Below is a small trained network, with its code and all its weights. Each question gives an input and a class and asks what happens when units are switched off, that is, made to give their printed mean instead of their output.

import numpy as np


def w(rows, s, z=0):
    codes = np.array(rows[::2]) - 128.0
    scale = np.full(codes.shape[1], s)
    scale[-1] = z or s
    return codes * scale


def norm(h):
    return h / np.sqrt((h * h).mean(-1, keepdims=True) + 1e-5)


def f(y):
    return y / 2 * (1 + np.tanh(0.7978845608 * (y + 0.044715 * y**3)))


def log_softmax(a):
    a = a - a.max(-1, keepdims=True)
    return a - np.log(np.exp(a).sum(-1, keepdims=True))


def net(x, mask):
    res = np.array(x, float).reshape(1, 8) / 4 @ E
    u = 0
    for l in range(4):
        y = f(norm(res) @ A[l][:, :-1].T + A[l][:, -1])
        res = res + np.where(mask[u : u + 3], y, B[l][:, -1]) @ B[l][:, :-1]
        u += 3
    return log_softmax(norm(res)[-1] @ U[:, :-1].T + U[:, -1])


A, B = {}, {}
E = w([
[132,126,130,127,131,130],'x0',
[129,129,133,132,127,125],'x1',
[228,173,126,167,139,67],'x2',
[122,127,138,138,135,129],'x3',
[119,29,43,197,196,103],'x4',
[63,135,121,119,86,3],'x5',
[75,232,80,118,220,128],'x6',
[111,162,79,190,58,156],'x7',
],0.007)
A[0] = w([
[120,198,196,61,68,148,3],'L0N0',
[44,57,171,12,178,156,67],'L0N1',
[1,125,77,160,37,220,83],'L0N2',
],0.0075,0.0058)
B[0] = w([
[59,95,86,23,81,140,164],'L0N0',
[255,205,107,223,116,60,191],'L0N1',
[227,185,128,203,125,73,253],'L0N2',
],0.0099,0.0037)
A[1] = w([
[253,131,123,113,117,191,5],'L1N0',
[166,120,100,102,152,249,15],'L1N1',
[163,201,197,92,78,132,60],'L1N2',
],0.0071,0.0024)
B[1] = w([
[101,138,175,173,158,130,239],'L1N0',
[8,62,205,171,105,102,183],'L1N1',
[164,97,53,105,124,192,252],'L1N2',
],0.013,0.0024)
A[2] = w([
[84,139,108,95,55,1,121],'L2N0',
[216,126,53,81,117,119,1],'L2N1',
[180,15,187,148,22,112,29],'L2N2',
],0.0086,0.0039)
B[2] = w([
[115,48,229,204,150,225,254],'L2N0',
[148,122,144,204,170,201,151],'L2N1',
[62,254,61,101,254,74,244],'L2N2',
],0.0099,0.0036)
A[3] = w([
[127,49,40,148,160,119,4],'L3N0',
[156,30,54,160,144,80,85],'L3N1',
[254,113,164,146,139,93,182],'L3N2',
],0.0098,0.0037)
B[3] = w([
[125,95,117,10,1,89,173],'L3N0',
[178,127,118,57,62,197,219],'L3N1',
[213,189,90,220,113,170,254],'L3N2',
],0.0098,0.004)
U = w([
[192,147,117,163,122,121,164],'0',
[129,82,95,7,60,166,159],'1',
[181,152,129,162,131,104,132],'2',
[110,119,114,137,153,131,224],'3',
[48,70,207,176,145,149,51],'4',
[38,206,61,86,204,66,3],'5',
],0.012,0.0069)

Each question gives the input, the list of numbers given to net, and the class t.
The units are the neurons (one row each of A and B). Each row of codes is followed by its name. A weight is (code - 128) times the scale printed after its matrix; where a second scale follows, it is the last column's (A, B and U).
mask holds one flag per neuron, layer by layer. A switched-off neuron (its flag False) gives its mean, the last column of its row in B, instead of its output. The means were averaged over made-up inputs and are rounded, as every weight is.
A unit's drop is (log p(t) with every unit on - log p(t) with that unit switched off) / (log p(t) with every unit on - log p(t) with every unit switched off).
The circuit of an input: a set's keep is (log p(t) with only the set's units on - log p(t) with every unit switched off) / (log p(t) with every unit on - log p(t) with every unit switched off). Starting from all 12 units, units are removed one at a time, each time the one whose removal leaves the highest keep (on an exact tie, the one counted first), for as long as the keep stays at least 0.8.
circuit, biggest first: the units of the circuit, biggest drop first
top k neurons: the k neurons with the biggest drops, biggest first
top k neurons in layer l: the k neurons of layer l with the biggest drops, biggest first
input [-5,-2,-3,7,-7,-6,4,5], class 1: circuit, biggest first	(L0N0 L3N2)
input [-5,4,-7,-4,-6,-5,1,-6], class 0: circuit, biggest first	(L0N1)
input [5,-8,-1,2,2,-3,-6,5], class 5: top 2 neurons	(L2N2 L0N1)
input [7,-5,-5,-6,8,-6,4,0], class 1: top 2 neurons	(L3N0 L2N0)
input [-5,-5,-3,2,-8,3,5,8], class 1: circuit, biggest first	(L0N0 L2N2)
input [-8,2,6,-4,5,-1,-7,6], class 5: top 3 neurons	(L2N2 L0N2 L0N1)
input [-3,4,-1,-2,-2,-4,2,-2], class 4: circuit, biggest first	(L0N2 L1N1)
input [-4,6,-3,5,0,7,-6,6], class 4: top 4 neurons	(L2N0 L0N1 L3N2 L1N2)
input [3,-6,3,6,1,-8,3,-3], class 4: circuit, biggest first	(L1N1 L0N2)
input [-6,1,7,6,-2,-8,-4,4], class 4: top 3 neurons	(L0N2 L1N1 L1N0)
input [0,-8,3,-7,-8,8,-8,-2], class 1: circuit, biggest first	(L1N2 L0N2)
input [-1,-6,-7,0,-3,6,-2,2], class 0: top 2 neurons	(L0N2 L0N1)
input [-1,-2,-2,3,2,-3,6,-3], class 5: top 2 neurons	(L0N2 L2N0)
input [-3,-6,-8,-4,2,2,-8,-8], class 0: top 2 neurons in layer 0	(L0N1 L0N0)
input [-4,6,5,1,1,1,-8,5], class 5: top 2 neurons	(L2N2 L0N2)
input [-1,7,-6,-7,8,-7,6,0], class 1: top 2 neurons in layer 3	(L3N0 L3N1)
input [0,2,-5,-5,3,-2,-6,4], class 5: circuit, biggest first	(L2N2)
input [-2,5,-2,-2,0,-3,-6,4], class 5: top 2 neurons	(L2N2 L0N1)
input [7,2,-7,0,-5,4,6,3], class 0: top 2 neurons	(L0N2 L2N2)
input [0,-6,1,-3,-7,-8,-4,-1], class 4: top 4 neurons	(L1N1 L1N0 L3N1 L3N0)
input [5,8,-8,7,-1,7,4,5], class 0: circuit, biggest first	(L0N2)
input [5,5,6,8,-3,-6,-5,3], class 3: top 2 neurons in layer 0	(L0N2 L0N1)
input [8,6,-4,0,-1,8,-4,0], class 4: top 2 neurons	(L2N0 L3N2)
input [2,1,-4,-6,8,7,-5,-8], class 1: top 2 neurons	(L3N1 L0N2)
input [5,0,0,-6,-7,8,-3,0], class 4: top 2 neurons in layer 3	(L3N1 L3N0)
input [5,-1,-7,-5,-2,-6,-3,-2], class 0: top 2 neurons in layer 0	(L0N1 L0N2)
input [1,5,2,5,5,5,-6,-3], class 5: circuit, biggest first	(L2N2)
input [8,4,-8,8,5,2,2,6], class 0: top 2 neurons	(L0N2 L2N2)
